Below are the code and all the weights of a small trained network. Each question names an input and a class and asks about switching units off, where a switched-off unit gives its printed mean instead of its output.

import numpy as np


def w(rows, s, z=0):
    codes = np.array(rows[::2]) - 128.0
    scale = np.full(codes.shape[1], s)
    scale[-1] = z or s
    return codes * scale


def f(y):
    return np.maximum(y, 0)


def log_softmax(a):
    a = a - a.max(-1, keepdims=True)
    return a - np.log(np.exp(a).sum(-1, keepdims=True))


def net(x, mask):
    res = np.array(x, float).reshape(1, 7) / 4 @ E
    y = f(res @ A[0][:, :-1].T + A[0][:, -1])
    res = res + np.where(mask, y, B[0][:, -1]) @ B[0][:, :-1]
    return log_softmax(res[-1] @ U[:, :-1].T + U[:, -1])


A, B = {}, {}
E = w([
[50,172,248,114,122,83,91,169,99],'x0',
[213,73,224,88,142,118,109,85,65],'x1',
[77,59,71,128,40,143,119,154,44],'x2',
[109,191,140,90,31,55,191,11,146],'x3',
[49,120,89,146,196,158,87,26,105],'x4',
[122,200,142,48,119,244,139,138,107],'x5',
[83,100,176,111,166,132,254,135,106],'x6',
],0.0078)
A[0] = w([
[35,189,199,105,143,123,152,190,64,169],'n1',
[134,180,158,32,126,210,111,155,109,62],'n2',
[77,68,109,121,95,162,192,144,51,13],'n3',
[88,138,200,128,107,95,98,119,103,90],'n4',
[179,94,79,145,127,214,165,104,119,138],'n5',
[99,73,99,126,115,96,188,164,49,120],'n6',
[40,142,114,131,187,138,100,7,79,94],'n7',
[99,100,104,113,33,143,54,104,82,82],'n8',
[95,182,86,153,104,169,155,164,139,203],'n9',
[189,80,179,41,170,153,121,129,92,111],'n10',
[80,177,107,151,139,116,160,155,175,250],'n11',
[74,130,104,123,136,126,166,160,173,1],'n12',
[86,176,129,65,113,208,174,124,120,58],'n13',
[169,86,197,89,125,117,171,36,64,209],'n14',
[96,166,134,51,57,77,181,10,159,84],'n15',
[92,71,162,195,155,30,158,130,145,112],'n16',
[128,132,171,126,168,135,197,128,183,123],'n17',
[177,87,90,115,122,168,238,76,141,175],'n18',
[112,124,178,129,214,136,192,86,186,131],'n19',
[108,78,118,124,228,173,108,207,133,69],'n20',
[168,154,134,105,143,124,67,114,198,59],'n21',
[185,161,164,119,57,109,193,210,149,100],'n22',
],0.011,0.0056)
B[0] = w([
[163,183,78,190,220,129,81,158,72,254],'n1',
[174,48,57,139,156,30,151,63,213,212],'n2',
[144,206,169,56,127,170,77,119,230,180],'n3',
[194,227,70,152,161,81,132,156,56,187],'n4',
[162,192,145,158,194,88,120,110,67,197],'n5',
[136,192,142,76,149,205,33,82,218,191],'n6',
[175,105,31,106,66,236,219,109,78,225],'n7',
[158,210,197,79,126,152,43,165,225,189],'n8',
[81,93,208,165,90,123,57,74,89,211],'n9',
[71,95,174,183,67,138,50,68,106,200],'n10',
[114,109,170,147,68,145,38,82,75,221],'n11',
[119,83,233,239,44,98,58,47,73,152],'n12',
[155,62,56,177,106,50,153,70,226,204],'n13',
[74,112,146,191,55,143,70,75,114,245],'n14',
[96,41,225,16,255,107,113,160,69,249],'n15',
[135,85,19,103,169,81,100,3,178,205],'n16',
[173,175,148,99,93,177,32,155,182,191],'n17',
[119,197,58,174,220,91,71,175,60,217],'n18',
[152,190,136,79,84,190,68,194,212,217],'n19',
[95,43,175,52,233,155,178,105,88,216],'n20',
[111,228,161,114,116,199,36,172,183,169],'n21',
[122,107,19,51,90,242,204,99,59,214],'n22',
],0.0086,0.012)
U = w([
[127,151,138,134,126,118,95,127,151,249],'0',
[142,188,167,89,130,153,79,131,222,43],'1',
[105,32,192,76,205,79,143,141,88,121],'2',
[158,211,80,205,191,53,105,131,34,38],'3',
[154,38,53,144,124,1,128,53,220,125],'4',
[83,80,196,218,43,114,82,67,81,30],'5',
[152,106,54,105,71,202,191,117,72,127],'6',
[127,115,146,195,124,119,163,168,125,136],'7',
],0.0098,0.016)

Each question gives the input, the list of numbers given to net, and the class t.
The units are the neurons (one row each of A and B). Each row of codes is followed by its name. A weight is (code - 128) times the scale printed after its matrix; where a second scale follows, it is the last column's (A, B and U).
mask holds one flag per neuron, in row order. A switched-off neuron (its flag False) gives its mean, the last column of its row in B, instead of its output. The means were averaged over made-up inputs and are rounded, as every weight is.
A unit's drop is (log p(t) with every unit on - log p(t) with that unit switched off) / (log p(t) with every unit on - log p(t) with every unit switched off).
The circuit of an input: a set's keep is (log p(t) with only the set's units on - log p(t) with every unit switched off) / (log p(t) with every unit on - log p(t) with every unit switched off). Starting from the 12 units with the biggest drops (on a tie, the unit counted first), units are removed one at a time, each time the one whose removal leaves the highest keep (on an exact tie, the one counted first), for as long as the keep stays at least 0.8.
circuit, biggest first: the units of the circuit, biggest drop first
unit that matters most: the unit with the biggest drop
k most important neurons: the k neurons with the biggest drops, biggest first
drop of u: that unit's drop, to one decimal
input [2,-8,6,0,1,-5,-5], class 5: unit that matters most : n9
input [3,-4,-5,-5,-1,7,0], class 4: 3 most important neurons : (n2, n13, n15)
input [-4,-1,3,5,-7,4,-2], class 6: 2 most important neurons : (n22, n20)
input [0,-5,8,-8,6,-5,-3], class 1: circuit, biggest first : (n8, n6)
input [2,8,-3,3,-5,-6,-2], class 5: 4 most important neurons : (n14, n2, n10, n13)
input [-1,-6,4,-2,6,7,0], class 4: 2 most important neurons : (n13, n2)
input [4,7,8,3,-6,-5,7], class 1: 2 most important neurons : (n6, n3)
input [7,-8,2,-3,7,6,-2], class 5: 3 most important neurons : (n9, n11, n18)
input [3,-5,0,1,6,-1,-5], class 6: 3 most important neurons : (n7, n14, n10)
input [-5,-7,8,-7,-4,-4,2], class 1: 2 most important neurons : (n6, n3)
input [-8,6,4,8,-8,-1,-4], class 2: 2 most important neurons : (n15, n1)
input [-1,7,-4,-6,-4,0,-6], class 5: 2 most important neurons : (n10, n15)
input [-4,8,-1,-5,-5,-1,-3], class 5: 2 most important neurons : (n10, n15)
input [7,7,-4,4,-4,5,-6], class 3: circuit, biggest first : (n4)
input [-8,-2,2,7,-5,-2,-6], class 3: 3 most important neurons : (n18, n20, n5)
input [1,-8,8,6,6,7,7], class 1: 2 most important neurons : (n3, n6)
input [3,-7,-2,-1,3,7,4], class 4: 3 most important neurons : (n13, n2, n14)
input [-5,-1,4,3,3,8,-4], class 4: 2 most important neurons : (n13, n2)
input [-6,-1,1,8,5,-6,-2], class 2: drop of n15 : 1.0
input [-4,-4,-1,-6,-8,-1,-2], class 6: drop of n5 : 0.0
input [3,7,-6,0,4,-5,-2], class 5: drop of n2 : 0.3
input [5,1,5,-4,5,-6,0], class 4: circuit, biggest first : (n16)
input [-3,-3,-5,-8,6,-6,1], class 2: drop of n13 : 0.1
